Below is a small trained network, with its code and all its weights. Each question gives an input and a target symbol and asks what happens when units are switched off, that is, made to give their printed mean instead of their output.

import numpy as np


def w(rows, s, z=0):
    codes = np.array(rows[::2]) - 128.0
    scale = np.full(codes.shape[1], s)
    scale[-1] = z or s
    return codes * scale


def norm(h):
    return h / np.sqrt((h * h).mean(-1, keepdims=True) + 1e-5)


def f(y):
    return y / 2 * (1 + np.tanh(0.7978845608 * (y + 0.044715 * y**3)))


def softmax(a):
    e = np.exp(a - a.max(-1, keepdims=True))
    return e / e.sum(-1, keepdims=True)


def log_softmax(a):
    a = a - a.max(-1, keepdims=True)
    return a - np.log(np.exp(a).sum(-1, keepdims=True))


def net(x, mask):
    ids = ['αβγδεζθλμξπστφω'.index(c) for c in x.split()]
    T = len(ids)
    res = E[ids] + P[:T]
    u = 0
    for l in range(2):
        q, k, v = (norm(res) @ M[l].T for M in (Q, K, V))
        z = softmax(np.where(np.tri(T) > 0, q @ k.T / 3**0.5, -1e9)) @ v
        res = res + np.where(mask[u], z, O[l][:, -1]) @ O[l][:, :-1]
        u += 1
        y = f(norm(res) @ A[l][:, :-1].T + A[l][:, -1])
        res = res + np.where(mask[u : u + 16], y, B[l][:, -1]) @ B[l][:, :-1]
        u += 16
    return log_softmax(norm(res)[-1] @ U[:, :-1].T + U[:, -1])


Q, K, V, O, A, B = {}, {}, {}, {}, {}, {}
E = w([
[138,182,129,125,92,90,121,116],'α',
[249,97,174,128,205,123,85,150],'β',
[149,161,104,119,57,95,96,98],'γ',
[208,166,149,137,81,244,144,123],'δ',
[126,140,101,66,59,63,108,154],'ε',
[135,221,186,24,139,226,148,97],'ζ',
[154,115,136,196,143,10,228,183],'θ',
[120,139,86,98,166,82,46,126],'λ',
[207,20,174,133,128,160,38,63],'μ',
[92,57,84,206,190,186,230,141],'ξ',
[55,169,121,131,114,122,44,121],'π',
[114,175,35,102,88,151,147,144],'σ',
[120,119,79,84,112,110,96,113],'τ',
[182,125,9,105,82,168,86,12],'φ',
[160,161,230,131,133,42,85,74],'ω',
],0.019)
P = w([
[222,97,212,1,92,111,174,101],'0',
[144,138,72,183,92,131,80,99],'1',
[148,144,94,175,112,107,74,110],'2',
[156,141,101,171,134,116,75,107],'3',
[159,143,117,161,128,99,80,121],'4',
[156,137,122,166,130,85,78,119],'5',
[155,140,136,160,130,76,85,126],'6',
[161,134,138,152,139,73,88,130],'7',
[156,138,144,155,128,54,84,134],'8',
],0.008)
Q[0] = w([
[114,99,88,160,192,186,188,157],'0.h1',
[50,148,76,197,138,130,200,212],'0.h1',
[247,148,74,78,192,72,2,101],'0.h1',
],0.0078)
K[0] = w([
[121,88,38,249,185,139,161,164],'0.h1',
[2,184,94,144,172,180,79,160],'0.h1',
[158,54,126,63,146,123,208,125],'0.h1',
],0.0072)
V[0] = w([
[70,182,176,91,222,130,114,185],'0.h1',
[112,2,25,137,172,171,33,113],'0.h1',
[171,158,59,144,75,83,130,114],'0.h1',
],0.006)
O[0] = w([
[155,152,74,114,141,207,125,185,16],'0.h1',
[130,104,124,145,41,116,124,150,121],'0.h1',
[126,248,107,183,154,225,172,185,254],'0.h1',
],0.012,0.0024)
A[0] = w([
[216,109,131,254,184,152,75,124,135],'0.n1',
[139,79,132,157,58,145,182,53,161],'0.n2',
[98,62,190,183,115,110,131,78,248],'0.n3',
[171,89,95,129,90,52,103,156,56],'0.n4',
[212,154,47,80,73,151,208,149,193],'0.n5',
[60,129,104,125,176,108,57,138,195],'0.n6',
[98,122,113,135,197,80,157,151,131],'0.n7',
[155,124,113,137,121,225,132,98,30],'0.n8',
[115,87,66,147,129,116,179,9,159],'0.n9',
[211,144,119,148,148,100,86,112,137],'0.n10',
[162,109,110,122,64,160,63,78,57],'0.n11',
[156,148,129,111,108,138,191,88,170],'0.n12',
[90,207,118,82,151,122,122,153,153],'0.n13',
[141,133,171,152,182,88,99,115,38],'0.n14',
[125,90,138,191,113,56,131,172,34],'0.n15',
[112,168,183,72,132,179,152,119,107],'0.n16',
],0.0093,0.0015)
B[0] = w([
[180,172,184,38,8,72,197,121,255],'0.n1',
[117,52,169,116,167,110,96,152,180],'0.n2',
[120,157,80,126,127,186,68,83,155],'0.n3',
[125,184,85,116,101,106,151,121,191],'0.n4',
[99,128,125,200,120,176,129,158,236],'0.n5',
[118,123,171,173,118,203,171,112,233],'0.n6',
[189,183,92,45,133,180,154,148,159],'0.n7',
[104,124,254,151,50,153,149,144,179],'0.n8',
[57,216,161,83,180,54,108,174,169],'0.n9',
[102,112,116,123,90,132,168,224,250],'0.n10',
[156,110,133,143,181,159,167,163,196],'0.n11',
[104,130,93,132,155,105,73,212,167],'0.n12',
[142,102,159,188,128,107,96,129,222],'0.n13',
[84,150,146,69,116,127,130,154,175],'0.n14',
[161,115,56,212,137,221,185,75,158],'0.n15',
[107,110,23,105,111,63,124,170,166],'0.n16',
],0.0068,0.0058)
Q[1] = w([
[71,128,8,97,105,96,97,190],'1.h1',
[111,49,124,148,131,167,157,99],'1.h1',
[197,83,156,154,104,144,155,9],'1.h1',
],0.011)
K[1] = w([
[192,45,89,146,254,182,79,160],'1.h1',
[117,136,117,221,84,188,234,70],'1.h1',
[168,184,169,146,130,151,230,151],'1.h1',
],0.008)
V[1] = w([
[41,143,253,149,116,178,42,56],'1.h1',
[47,128,149,111,95,55,172,178],'1.h1',
[78,82,88,94,157,95,112,9],'1.h1',
],0.0067)
O[1] = w([
[127,171,216,164,86,131,108,110,50],'1.h1',
[9,97,184,218,113,109,255,75,166],'1.h1',
[127,217,121,47,116,165,205,82,1],'1.h1',
],0.0095,0.0071)
A[1] = w([
[137,82,131,178,71,103,96,159,77],'1.n1',
[185,145,104,131,120,91,43,108,166],'1.n2',
[108,157,133,106,136,73,127,117,47],'1.n3',
[99,66,111,140,141,145,196,79,3],'1.n4',
[158,6,126,131,134,103,87,151,108],'1.n5',
[146,116,157,40,150,162,129,145,168],'1.n6',
[148,78,162,198,94,181,193,142,70],'1.n7',
[123,124,87,156,78,166,113,170,97],'1.n8',
[111,110,171,188,122,127,53,122,100],'1.n9',
[140,161,106,184,115,183,167,83,135],'1.n10',
[106,200,149,209,112,97,104,172,147],'1.n11',
[164,158,63,117,177,92,196,140,135],'1.n12',
[101,39,114,154,111,207,172,105,134],'1.n13',
[137,86,131,29,95,147,101,153,194],'1.n14',
[89,105,52,81,127,122,109,132,113],'1.n15',
[64,168,80,176,200,195,108,114,218],'1.n16',
],0.011,0.0025)
B[1] = w([
[87,183,187,41,173,130,154,91,236],'1.n1',
[99,33,179,113,116,134,97,103,176],'1.n2',
[136,216,167,109,134,89,157,150,139],'1.n3',
[78,36,141,54,155,159,142,123,156],'1.n4',
[122,206,133,200,73,74,162,72,222],'1.n5',
[162,73,88,145,83,78,163,153,138],'1.n6',
[202,116,167,52,71,178,159,156,217],'1.n7',
[55,124,110,120,159,69,79,180,209],'1.n8',
[119,194,10,127,211,246,148,83,186],'1.n9',
[117,17,111,106,128,149,44,204,158],'1.n10',
[144,98,91,115,158,161,134,132,255],'1.n11',
[210,66,153,134,141,240,153,61,176],'1.n12',
[64,141,183,13,145,129,65,111,185],'1.n13',
[54,94,55,140,82,135,107,123,153],'1.n14',
[138,129,126,167,111,204,155,194,173],'1.n15',
[174,96,116,152,158,2,138,114,198],'1.n16',
],0.0065,0.0083)
U = w([
[220,119,127,146,203,144,126,112,111],'α',
[204,106,123,100,84,43,128,148,78],'β',
[41,141,132,207,99,216,163,73,70],'γ',
[134,123,171,132,105,255,42,166,191],'δ',
[166,129,135,110,173,130,67,140,49],'ε',
[129,175,26,100,68,197,203,73,133],'ζ',
[200,71,65,198,122,203,215,118,7],'θ',
[182,102,56,45,102,204,89,147,225],'λ',
[130,104,122,139,42,125,51,24,208],'μ',
[36,47,163,91,124,151,158,128,159],'ξ',
[101,151,108,170,216,252,54,77,89],'π',
[87,68,88,217,107,127,55,222,134],'σ',
[108,96,117,151,154,123,172,129,61],'τ',
[108,133,141,193,173,125,176,120,143],'φ',
[72,208,180,105,117,62,123,112,165],'ω',
],0.0083,0.0019)

Each question gives the input, a string of symbols that net reads in full, and the target symbol t.
The units are the heads (3 rows each of Q, K, V and O) and the neurons (one row each of A and B). Each row of codes is followed by its name. A weight is (code - 128) times the scale printed after its matrix; where a second scale follows, it is the last column's (O, A, B and U).
mask holds one flag per unit, layer by layer, with each layer's heads first. A switched-off unit (its flag False) gives its mean, the last column of its rows in O or B, instead of its output. The means were averaged over made-up inputs and are rounded, as every weight is.
A unit's drop is (log p(t) with every unit on - log p(t) with that unit switched off) / (log p(t) with every unit on - log p(t) with every unit switched off).
The circuit of an input: a set's keep is (log p(t) with only the set's units on - log p(t) with every unit switched off) / (log p(t) with every unit on - log p(t) with every unit switched off). Starting from the 12 units with the biggest drops (on a tie, the unit counted first), units are removed one at a time, each time the one whose removal leaves the highest keep (on an exact tie, the one counted first), for as long as the keep stays at least 0.8.
units of the circuit, in order: the units of the circuit, biggest drop first
most important unit: the unit with the biggest drop
top k neurons: the k neurons with the biggest drops, biggest first
top k neurons in layer l: the k neurons of layer l with the biggest drops, biggest first
input σ γ α τ δ ξ β ζ, target π: most important unit : 0.n15
input ξ σ λ θ β γ, target ζ: units of the circuit, in order : (1.h1 0.h1 0.n1 0.n8)
input λ ξ λ θ ξ α λ φ, target σ: top 2 neurons : (0.n9 0.n1)
input ξ λ λ σ, target σ: top 3 neurons : (1.n10 0.n1 1.n16)
input δ σ ζ ζ φ λ, target ω: units of the circuit, in order : (0.h1 1.h1)
input φ λ λ λ φ, target γ: units of the circuit, in order : (0.n9 0.h1 1.h1 0.n11)
input σ ξ δ φ λ, target π: units of the circuit, in order : (1.n9 0.n6)
input μ ξ λ π λ α λ λ γ, target μ: top 3 neurons : (0.n3 0.n15 0.n1)
input ζ γ φ θ θ δ ξ, target ξ: top 2 neurons in layer 1 : (1.n13 1.n4)
input δ τ ζ λ ξ, target ξ: top 2 neurons in layer 0 : (0.n9 0.n2)
input α ε ζ, target α: top 2 neurons : (1.n16 0.n16)
input β λ λ, target θ: top 3 neurons : (0.n8 0.n5 0.n1)
input λ δ τ ξ γ, target σ: top 2 neurons : (0.n1 1.n8)
input α α λ τ ζ λ λ β, target β: units of the circuit, in order : (0.n1)
input ξ λ λ, target ζ: top 2 neurons : (0.n3 0.n9)
input τ ξ ξ μ λ, target ξ: top 2 neurons : (0.n1 0.n6)
input μ ξ λ γ λ λ, target μ: top 2 neurons in layer 1 : (1.n2 1.n1)
input ξ ξ τ ζ, target ζ: top 2 neurons in layer 0 : (0.n16 0.n10)
input ζ ζ α, target λ: top 2 neurons in layer 0 : (0.n10 0.n16)
input θ δ λ τ δ γ δ μ, target μ: units of the circuit, in order : (1.n5)
input π λ λ λ δ δ θ α, target δ: top 3 neurons : (0.n1 0.n10 0.n9)
input β δ ζ γ τ, target θ: top 2 neurons : (0.n8 1.n12)
input σ δ δ δ λ λ, target π: top 2 neurons : (1.n9 0.n6)
input λ ξ ζ, target σ: top 2 neurons : (0.n16 0.n1)
input φ φ ξ ξ ξ λ, target γ: top 2 neurons in layer 0 : (0.n9 0.n2)
